Here is a tiny trained network, its code and every weight. The questions are about switching its units off for an input and a target symbol, where a switched-off unit gives its printed mean instead of its output.

import numpy as np


def w(rows, s, z=0):
    codes = np.array(rows[::2]) - 128.0
    scale = np.full(codes.shape[1], s)
    scale[-1] = z or s
    return codes * scale


def norm(h):
    return h / np.sqrt((h * h).mean(-1, keepdims=True) + 1e-5)


def f(y):
    return np.maximum(y, 0)


def softmax(a):
    e = np.exp(a - a.max(-1, keepdims=True))
    return e / e.sum(-1, keepdims=True)


def log_softmax(a):
    a = a - a.max(-1, keepdims=True)
    return a - np.log(np.exp(a).sum(-1, keepdims=True))


def net(x, mask):
    ids = ['αγδεζηθλμξπστφψω'.index(c) for c in x.split()]
    T = len(ids)
    res = E[ids] + P[:T]
    r = norm(res)
    for j in range(2):
        rows = slice(3 * j, 3 * j + 3)
        q, k, v = (r @ M[0][rows].T for M in (Q, K, V))
        z = softmax(np.where(np.tri(T) > 0, q @ k.T / 3**0.5, -1e9)) @ v
        o = O[0][rows]
        res = res + np.where(mask[j], z, o[:, -1]) @ o[:, :-1]
    y = f(norm(res) @ A[0][:, :-1].T + A[0][:, -1])
    res = res + np.where(mask[2:6], y, B[0][:, -1]) @ B[0][:, :-1]
    return log_softmax(norm(res)[-1] @ U[:, :-1].T + U[:, -1])


Q, K, V, O, A, B = {}, {}, {}, {}, {}, {}
E = w([
[123,161,67,22],'α',
[93,147,158,169],'γ',
[88,175,109,123],'δ',
[228,248,133,124],'ε',
[107,146,156,161],'ζ',
[139,88,191,169],'η',
[129,148,159,85],'θ',
[96,160,156,186],'λ',
[114,114,164,116],'μ',
[92,148,150,157],'ξ',
[91,151,150,164],'π',
[169,62,185,167],'σ',
[69,152,85,100],'τ',
[172,116,95,109],'φ',
[98,139,156,140],'ψ',
[134,165,55,115],'ω',
],0.016)
P = w([
[233,2,176,133],'0',
[67,136,209,138],'1',
[116,90,219,113],'2',
[116,94,240,95],'3',
[73,136,200,106],'4',
[93,129,199,91],'5',
[58,188,196,114],'6',
[43,217,184,114],'7',
[31,199,165,137],'8',
],0.0024)
Q[0] = w([
[103,116,162,111],'H0',
[98,160,211,139],'H0',
[172,93,198,138],'H0',
[143,1,226,107],'H1',
[110,144,26,89],'H1',
[171,99,214,198],'H1',
],0.011)
K[0] = w([
[144,58,139,79],'H0',
[184,97,105,125],'H0',
[173,98,200,85],'H0',
[113,12,128,203],'H1',
[227,227,153,60],'H1',
[149,2,26,188],'H1',
],0.0097)
V[0] = w([
[224,115,139,97],'H0',
[93,106,65,246],'H0',
[196,84,163,48],'H0',
[129,164,41,144],'H1',
[182,180,236,89],'H1',
[254,238,129,193],'H1',
],0.0075)
O[0] = w([
[85,155,153,87,79],'H0',
[193,54,155,24,18],'H0',
[74,195,117,76,132],'H0',
[163,140,205,63,76],'H1',
[166,254,126,179,252],'H1',
[207,143,184,153,112],'H1',
],0.0075,0.0041)
A[0] = w([
[103,234,167,122,143],'N0',
[132,158,68,254,3],'N1',
[154,173,205,165,122],'N2',
[93,122,40,182,155],'N3',
],0.0086,0.005)
B[0] = w([
[177,3,115,213,255],'N0',
[159,186,24,101,183],'N1',
[81,169,220,1,181],'N2',
[162,42,202,140,214],'N3',
],0.0069,0.0076)
U = w([
[210,224,186,130,220],'α',
[196,57,135,163,108],'γ',
[101,155,173,140,100],'δ',
[33,4,116,88,142],'ε',
[122,128,134,124,48],'ζ',
[99,156,107,136,69],'η',
[137,122,143,130,63],'θ',
[45,223,95,14,255],'λ',
[64,206,111,141,124],'μ',
[164,98,116,115,90],'ξ',
[143,75,136,140,58],'π',
[115,131,165,94,82],'σ',
[63,150,120,169,75],'τ',
[145,106,146,137,69],'φ',
[134,141,235,114,87],'ψ',
[163,164,2,207,164],'ω',
],0.0096,0.005)

Each question gives the input, a string of symbols that net reads in full, and the target symbol t.
The units are the heads (3 rows each of Q, K, V and O) and the neurons (one row each of A and B). Each row of codes is followed by its name. A weight is (code - 128) times the scale printed after its matrix; where a second scale follows, it is the last column's (O, A, B and U).
mask holds one flag per unit, heads first, then neurons. A switched-off unit (its flag False) gives its mean, the last column of its rows in O or B, instead of its output. The means were averaged over made-up inputs and are rounded, as every weight is.
A unit's drop is (log p(t) with every unit on - log p(t) with that unit switched off) / (log p(t) with every unit on - log p(t) with every unit switched off).
The circuit of an input: a set's keep is (log p(t) with only the set's units on - log p(t) with every unit switched off) / (log p(t) with every unit on - log p(t) with every unit switched off). Starting from all 6 units, units are removed one at a time, each time the one whose removal leaves the highest keep (on an exact tie, the one counted first), for as long as the keep stays at least 0.8.
circuit, biggest first: the units of the circuit, biggest drop first
top k neurons: the k neurons with the biggest drops, biggest first
heads that matter: for each layer, one digit per head in row order, 1 if its drop is at least 0.15 and else 0, layers parted by /
drop when u is switched off: that unit's drop, to one decimal
input ζ λ ψ, target α: top 2 neurons : [N0; N1]
input σ θ τ δ θ ε α φ, target α: circuit, biggest first : [H1]
input α ψ θ τ ψ α ε θ α, target ω: heads that matter : 00
input ψ θ ξ, target ω: circuit, biggest first : [H1; N1]
input ε φ ψ φ, target α: top 3 neurons : [N0; N3; N2]
input ψ ξ π, target ω: heads that matter : 11
input τ τ ξ λ, target ε: heads that matter : 01
input ξ σ ξ ε ψ τ σ, target α: top 2 neurons : [N0; N1]
input α α τ α τ μ, target ε: top 2 neurons : [N3; N1]
input τ π ζ, target ε: top 2 neurons : [N0; N3]
input ε α τ η π τ δ, target α: top 2 neurons : [N2; N3]
input γ ζ ψ ξ, target α: top 3 neurons : [N0; N1; N2]
input τ δ τ γ, target ε: drop when H1 is switched off : 1.8
input π τ ε δ, target α: drop when H1 is switched off : 1.1
input ε τ τ, target α: drop when H1 is switched off : 0.8
input η δ ω τ ξ θ τ, target ω: top neuron : [N1]
